Below is a small trained network, with its code and all its weights. Each question gives an input and a class and asks what happens when units are switched off, that is, made to give their printed mean instead of their output.

import numpy as np


def w(rows, s, z=0):
    codes = np.array(rows[::2]) - 128.0
    scale = np.full(codes.shape[1], s)
    scale[-1] = z or s
    return codes * scale


def norm(h):
    return h / np.sqrt((h * h).mean(-1, keepdims=True) + 1e-5)


def f(y):
    return y / 2 * (1 + np.tanh(0.7978845608 * (y + 0.044715 * y**3)))


def log_softmax(a):
    a = a - a.max(-1, keepdims=True)
    return a - np.log(np.exp(a).sum(-1, keepdims=True))


def net(x, mask):
    res = np.array(x, float).reshape(1, 8) / 4 @ E
    u = 0
    for l in range(2):
        y = f(norm(res) @ A[l][:, :-1].T + A[l][:, -1])
        res = res + np.where(mask[u : u + 16], y, B[l][:, -1]) @ B[l][:, :-1]
        u += 16
    return log_softmax(norm(res)[-1] @ U[:, :-1].T + U[:, -1])


A, B = {}, {}
E = w([
[144,161,184,126,177,124,109,147,69,82],'x0',
[186,75,173,116,171,185,139,34,94,185],'x1',
[128,130,125,122,129,129,134,128,128,129],'x2',
[128,121,133,133,124,123,122,129,126,125],'x3',
[136,74,64,141,87,152,136,51,77,2],'x4',
[134,163,199,112,60,147,140,116,172,109],'x5',
[87,153,158,243,133,76,224,77,95,140],'x6',
[200,98,140,63,132,16,213,146,144,114],'x7',
],0.0057)
A[0] = w([
[158,176,254,120,90,143,161,118,216,66,149],'0.n1',
[138,177,89,115,169,93,112,114,118,168,151],'0.n2',
[101,52,47,146,58,109,129,81,233,206,114],'0.n3',
[107,77,50,151,227,85,98,157,87,151,154],'0.n4',
[128,171,146,126,153,76,73,169,125,243,71],'0.n5',
[139,64,107,218,173,84,105,75,170,61,121],'0.n6',
[118,78,101,163,89,111,97,131,174,160,45],'0.n7',
[85,125,177,195,93,103,181,137,57,147,89],'0.n8',
[108,147,199,132,234,100,71,151,82,39,3],'0.n9',
[121,94,75,72,137,175,158,94,127,19,175],'0.n10',
[22,167,87,105,158,110,156,185,180,65,139],'0.n11',
[83,140,133,127,140,161,74,152,129,175,97],'0.n12',
[97,81,108,163,86,189,156,174,88,51,102],'0.n13',
[147,175,215,109,176,106,84,141,33,74,132],'0.n14',
[222,55,125,175,134,150,135,102,116,177,95],'0.n15',
[108,144,201,119,51,159,119,103,175,101,144],'0.n16',
],0.0068,0.0031)
B[0] = w([
[90,84,89,139,129,179,175,183,123,125,226],'0.n1',
[151,129,138,207,98,142,128,124,151,75,154],'0.n2',
[37,253,163,52,203,160,162,132,71,50,228],'0.n3',
[98,86,146,120,65,232,212,235,96,102,207],'0.n4',
[98,95,100,132,212,146,181,118,213,123,212],'0.n5',
[135,160,140,129,132,164,145,128,220,164,175],'0.n6',
[107,154,159,103,127,169,150,127,91,90,133],'0.n7',
[143,155,74,153,97,135,126,130,158,192,189],'0.n8',
[69,178,117,77,142,165,169,94,130,88,185],'0.n9',
[126,109,134,161,207,117,140,129,207,158,253],'0.n10',
[78,52,145,125,54,70,63,141,77,147,213],'0.n11',
[119,115,135,162,129,122,78,141,150,149,182],'0.n12',
[151,108,145,172,201,71,113,128,157,95,185],'0.n13',
[32,184,87,60,121,148,164,113,145,138,237],'0.n14',
[75,112,139,119,98,104,133,162,94,128,174],'0.n15',
[111,78,90,149,156,195,161,216,82,123,194],'0.n16',
],0.0073,0.0043)
A[1] = w([
[85,99,82,116,128,140,183,95,196,195,164],'1.n1',
[35,150,109,195,140,214,68,123,123,108,244],'1.n2',
[144,89,132,54,177,139,83,182,126,106,252],'1.n3',
[148,123,112,42,115,149,34,142,117,142,154],'1.n4',
[92,167,160,184,82,96,188,124,86,180,163],'1.n5',
[150,124,111,61,106,73,226,155,136,99,197],'1.n6',
[189,95,45,146,98,149,141,61,89,35,106],'1.n7',
[104,164,167,91,74,96,113,96,182,190,57],'1.n8',
[147,127,156,124,82,206,151,183,158,106,140],'1.n9',
[109,124,208,104,122,101,102,178,130,171,128],'1.n10',
[125,114,65,118,48,153,137,44,117,29,110],'1.n11',
[136,109,149,113,171,206,177,97,130,164,138],'1.n12',
[166,113,210,89,110,181,139,87,68,197,81],'1.n13',
[48,134,127,100,133,128,130,152,162,184,165],'1.n14',
[131,255,136,91,156,141,134,134,108,81,37],'1.n15',
[139,79,149,101,155,159,134,54,92,179,97],'1.n16',
],0.0079,0.0033)
B[1] = w([
[141,112,103,110,126,144,57,105,155,99,189],'1.n1',
[219,108,201,66,114,108,132,116,84,177,245],'1.n2',
[128,210,88,242,67,121,180,61,146,166,199],'1.n3',
[87,147,84,125,99,90,231,70,132,185,151],'1.n4',
[144,166,26,116,97,149,139,94,165,145,166],'1.n5',
[172,117,215,113,133,214,16,105,39,189,188],'1.n6',
[90,207,166,140,179,117,137,214,198,185,133],'1.n7',
[84,102,115,141,168,188,175,189,68,109,124],'1.n8',
[171,114,86,173,162,108,202,138,84,122,163],'1.n9',
[73,108,131,224,196,141,114,81,120,99,142],'1.n10',
[56,133,137,79,213,126,123,175,159,156,137],'1.n11',
[111,134,102,149,69,64,108,206,130,42,182],'1.n12',
[33,145,123,139,111,58,103,192,102,88,135],'1.n13',
[177,86,132,92,159,82,106,69,135,2,202],'1.n14',
[116,134,109,65,122,116,78,42,72,131,146],'1.n15',
[46,130,110,131,95,41,51,185,142,83,137],'1.n16',
],0.0069,0.012)
U = w([
[48,213,133,52,162,163,156,94,94,78,103],'0',
[124,118,159,180,237,104,125,166,247,128,106],'1',
[43,108,121,165,32,28,78,190,105,99,100],'2',
[185,101,117,151,102,120,128,92,112,92,249],'3',
[149,201,34,169,76,129,191,72,150,209,91],'4',
[148,91,126,161,108,208,215,232,87,121,79],'5',
[203,118,243,127,99,140,81,109,83,217,100],'6',
],0.013)

Each question gives the input, the list of numbers given to net, and the class t.
The units are the neurons (one row each of A and B). Each row of codes is followed by its name. A weight is (code - 128) times the scale printed after its matrix; where a second scale follows, it is the last column's (A, B and U).
mask holds one flag per neuron, layer by layer. A switched-off neuron (its flag False) gives its mean, the last column of its row in B, instead of its output. The means were averaged over made-up inputs and are rounded, as every weight is.
A unit's drop is (log p(t) with every unit on - log p(t) with that unit switched off) / (log p(t) with every unit on - log p(t) with every unit switched off).
The circuit of an input: a set's keep is (log p(t) with only the set's units on - log p(t) with every unit switched off) / (log p(t) with every unit on - log p(t) with every unit switched off). Starting from the 12 units with the biggest drops (on a tie, the unit counted first), units are removed one at a time, each time the one whose removal leaves the highest keep (on an exact tie, the one counted first), for as long as the keep stays at least 0.8.
units of the circuit, in order: the units of the circuit, biggest drop first
top k neurons: the k neurons with the biggest drops, biggest first
k most important neurons of layer l: the k neurons of layer l with the biggest drops, biggest first
input [-8,-7,-7,1,8,8,0,7], class 0: 4 most important neurons of layer 1	(1.n2; 1.n6; 1.n11; 1.n12)
input [-6,2,5,-2,-3,-7,1,0], class 5: units of the circuit, in order	(0.n4)
input [5,-2,-1,3,2,6,-8,4], class 4: units of the circuit, in order	(1.n3; 1.n4)
input [5,-4,-3,8,-6,-7,-2,-6], class 3: top 3 neurons	(1.n14; 0.n16; 0.n10)
input [-6,-1,3,-4,-8,8,-3,4], class 1: 4 most important neurons of layer 1	(1.n2; 1.n14; 1.n10; 1.n1)
input [3,-2,5,6,-5,6,4,-5], class 3: units of the circuit, in order	(1.n14; 0.n3)
input [4,-5,-2,-2,0,5,8,4], class 4: top 2 neurons	(1.n5; 0.n8)
input [5,3,-8,-7,-3,-4,0,-6], class 3: top 3 neurons	(0.n3; 1.n2; 1.n6)
input [0,-3,-2,-7,4,8,-6,5], class 5: units of the circuit, in order	(0.n1; 0.n16)
input [8,5,-7,-3,8,6,7,-3], class 0: 2 most important neurons of layer 1	(1.n3; 1.n11)
input [7,-6,-4,1,6,-7,-5,6], class 0: 3 most important neurons of layer 1	(1.n2; 1.n12; 1.n6)
input [8,-8,-1,3,8,0,0,3], class 0: top 2 neurons	(0.n9; 0.n14)
input [-8,-5,3,8,-7,0,-6,7], class 0: units of the circuit, in order	(0.n3; 1.n2; 1.n6)
input [-4,0,-6,-4,-7,0,-4,-5], class 1: top 3 neurons	(0.n5; 1.n6; 0.n12)
input [4,8,-6,-8,-7,-4,-2,4], class 2: top 2 neurons	(1.n12; 0.n10)
input [-5,3,3,3,-6,3,5,-6], class 1: units of the circuit, in order	(1.n6; 1.n3)
input [-7,6,-7,-6,-8,1,-1,3], class 1: top 3 neurons	(0.n5; 0.n14; 0.n9)
input [0,6,3,-6,2,7,0,-7], class 5: units of the circuit, in order	(0.n16; 1.n9)
input [-2,6,4,6,0,-5,6,-3], class 2: units of the circuit, in order	(1.n12; 1.n16)
input [2,2,-1,-1,4,-2,-5,4], class 4: units of the circuit, in order	(1.n3)
input [7,-4,-3,5,-7,8,6,-8], class 5: most important neuron of layer 1	(1.n6)
input [-4,0,2,6,7,-7,4,8], class 6: top 4 neurons	(1.n6; 0.n5; 0.n1; 0.n16)
input [2,5,2,5,6,-2,7,-5], class 4: units of the circuit, in order	(0.n8; 1.n14)
input [2,3,-4,-4,4,8,1,6], class 5: units of the circuit, in order	(0.n1; 0.n16)
input [-2,-3,1,2,-7,6,-8,-6], class 4: units of the circuit, in order	(1.n4; 1.n3)
input [-5,7,-5,-2,-5,8,-6,-1], class 5: units of the circuit, in order	(0.n16; 0.n1)
input [3,0,-5,-2,4,-8,0,0], class 5: units of the circuit, in order	(0.n4)
